Below is a small trained network, with its code and all its weights. Each question gives an input and a class and asks what happens when units are switched off, that is, made to give their printed mean instead of their output.

import numpy as np


def w(rows, s, z=0):
    codes = np.array(rows[::2]) - 128.0
    scale = np.full(codes.shape[1], s)
    scale[-1] = z or s
    return codes * scale


def f(y):
    return np.maximum(y, 0)


def log_softmax(a):
    a = a - a.max(-1, keepdims=True)
    return a - np.log(np.exp(a).sum(-1, keepdims=True))


def net(x, mask):
    res = np.array(x, float).reshape(1, 5) / 4 @ E
    y = f(res @ A[0][:, :-1].T + A[0][:, -1])
    res = res + np.where(mask, y, B[0][:, -1]) @ B[0][:, :-1]
    return log_softmax(res[-1] @ U[:, :-1].T + U[:, -1])


A, B = {}, {}
E = w([
[166,137,104,128,124,136,115,92],'x0',
[88,176,143,214,106,34,121,5],'x1',
[93,161,131,110,133,146,135,133],'x2',
[146,198,35,240,56,155,121,212],'x3',
[40,36,106,161,110,175,33,82],'x4',
],0.011)
A[0] = w([
[155,103,186,70,247,90,92,58,254],'N0',
[80,59,89,175,101,178,55,89,141],'N1',
[136,64,181,57,149,154,124,107,192],'N2',
[94,24,147,75,178,178,123,117,185],'N3',
[140,106,85,140,159,225,30,211,180],'N4',
[155,213,54,169,88,124,113,154,175],'N5',
[159,146,144,85,172,109,138,99,170],'N6',
[147,171,180,127,156,35,155,101,149],'N7',
[239,128,97,53,173,137,255,200,198],'N8',
[105,177,90,210,112,81,219,129,166],'N9',
[17,112,95,194,105,64,64,25,76],'N10',
],0.01,0.0068)
B[0] = w([
[61,140,142,147,254,87,150,89,248],'N0',
[107,94,98,129,109,172,132,169,211],'N1',
[120,120,159,162,180,192,199,50,209],'N2',
[140,104,47,152,176,187,139,72,217],'N3',
[77,22,160,77,114,184,69,151,212],'N4',
[133,122,122,59,72,78,110,169,222],'N5',
[73,186,181,189,197,117,124,118,174],'N6',
[123,228,187,101,147,51,131,64,192],'N7',
[46,169,41,182,120,66,198,183,253],'N8',
[247,181,200,44,34,150,180,136,208],'N9',
[67,160,44,127,106,80,208,166,237],'N10',
],0.0097,0.018)
U = w([
[94,148,64,171,182,129,198,130,247],'0',
[111,121,61,97,82,112,147,231,176],'1',
[124,167,231,98,181,65,116,97,64],'2',
[255,161,164,69,92,110,147,128,61],'3',
[157,53,102,97,202,248,100,53,94],'4',
[137,54,134,108,110,236,12,211,2],'5',
],0.0095,0.0021)

Each question gives the input, the list of numbers given to net, and the class t.
The units are the neurons (one row each of A and B). Each row of codes is followed by its name. A weight is (code - 128) times the scale printed after its matrix; where a second scale follows, it is the last column's (A, B and U).
mask holds one flag per neuron, in row order. A switched-off neuron (its flag False) gives its mean, the last column of its row in B, instead of its output. The means were averaged over made-up inputs and are rounded, as every weight is.
A unit's drop is (log p(t) with every unit on - log p(t) with that unit switched off) / (log p(t) with every unit on - log p(t) with every unit switched off).
The circuit of an input: a set's keep is (log p(t) with only the set's units on - log p(t) with every unit switched off) / (log p(t) with every unit on - log p(t) with every unit switched off). Starting from all 11 units, units are removed one at a time, each time the one whose removal leaves the highest keep (on an exact tie, the one counted first), for as long as the keep stays at least 0.8.
units of the circuit, in order: the units of the circuit, biggest drop first
top k neurons: the k neurons with the biggest drops, biggest first
drop when u is switched off: that unit's drop, to one decimal
input [-6,0,-7,2,7], class 5: units of the circuit, in order	(N8 N0)
input [-2,-8,3,3,7], class 5: units of the circuit, in order	(N4)
input [4,1,1,-1,-2], class 2: units of the circuit, in order	(N10 N3)
input [-4,-1,7,1,6], class 5: units of the circuit, in order	(N0 N8)
input [2,-1,5,8,1], class 5: units of the circuit, in order	(N8 N4)
input [-5,7,6,0,-7], class 2: top 2 neurons	(N7 N6)
input [3,-1,0,0,8], class 4: top 2 neurons	(N8 N3)
input [5,-3,2,-2,1], class 4: units of the circuit, in order	(N10 N8)
input [0,1,-3,5,-4], class 3: units of the circuit, in order	(N9 N10)
input [-7,5,-3,1,4], class 1: units of the circuit, in order	(N0 N2)
input [1,2,4,-7,-8], class 2: top 2 neurons	(N7 N10)
input [-7,6,0,1,-2], class 3: top 2 neurons	(N9 N0)
input [-6,-2,-1,1,8], class 5: top 3 neurons	(N0 N4 N1)
input [-8,4,3,0,-8], class 2: units of the circuit, in order	(N7)
input [-8,-1,-7,4,8], class 5: top 2 neurons	(N4 N8)
input [-8,2,-6,-7,0], class 2: top 3 neurons	(N8 N7 N1)
input [-3,-6,-1,2,7], class 5: top 2 neurons	(N4 N0)
input [-8,8,-8,2,0], class 3: top 2 neurons	(N9 N8)
input [7,0,-1,2,-8], class 1: top 2 neurons	(N8 N0)
input [0,0,-1,-1,2], class 4: units of the circuit, in order	(N8)
input [4,4,-6,7,1], class 1: top 2 neurons	(N10 N7)
input [8,-7,-5,0,4], class 4: drop when N2 is switched off	0.1
input [0,1,-2,8,4], class 1: drop when N10 is switched off	0.1
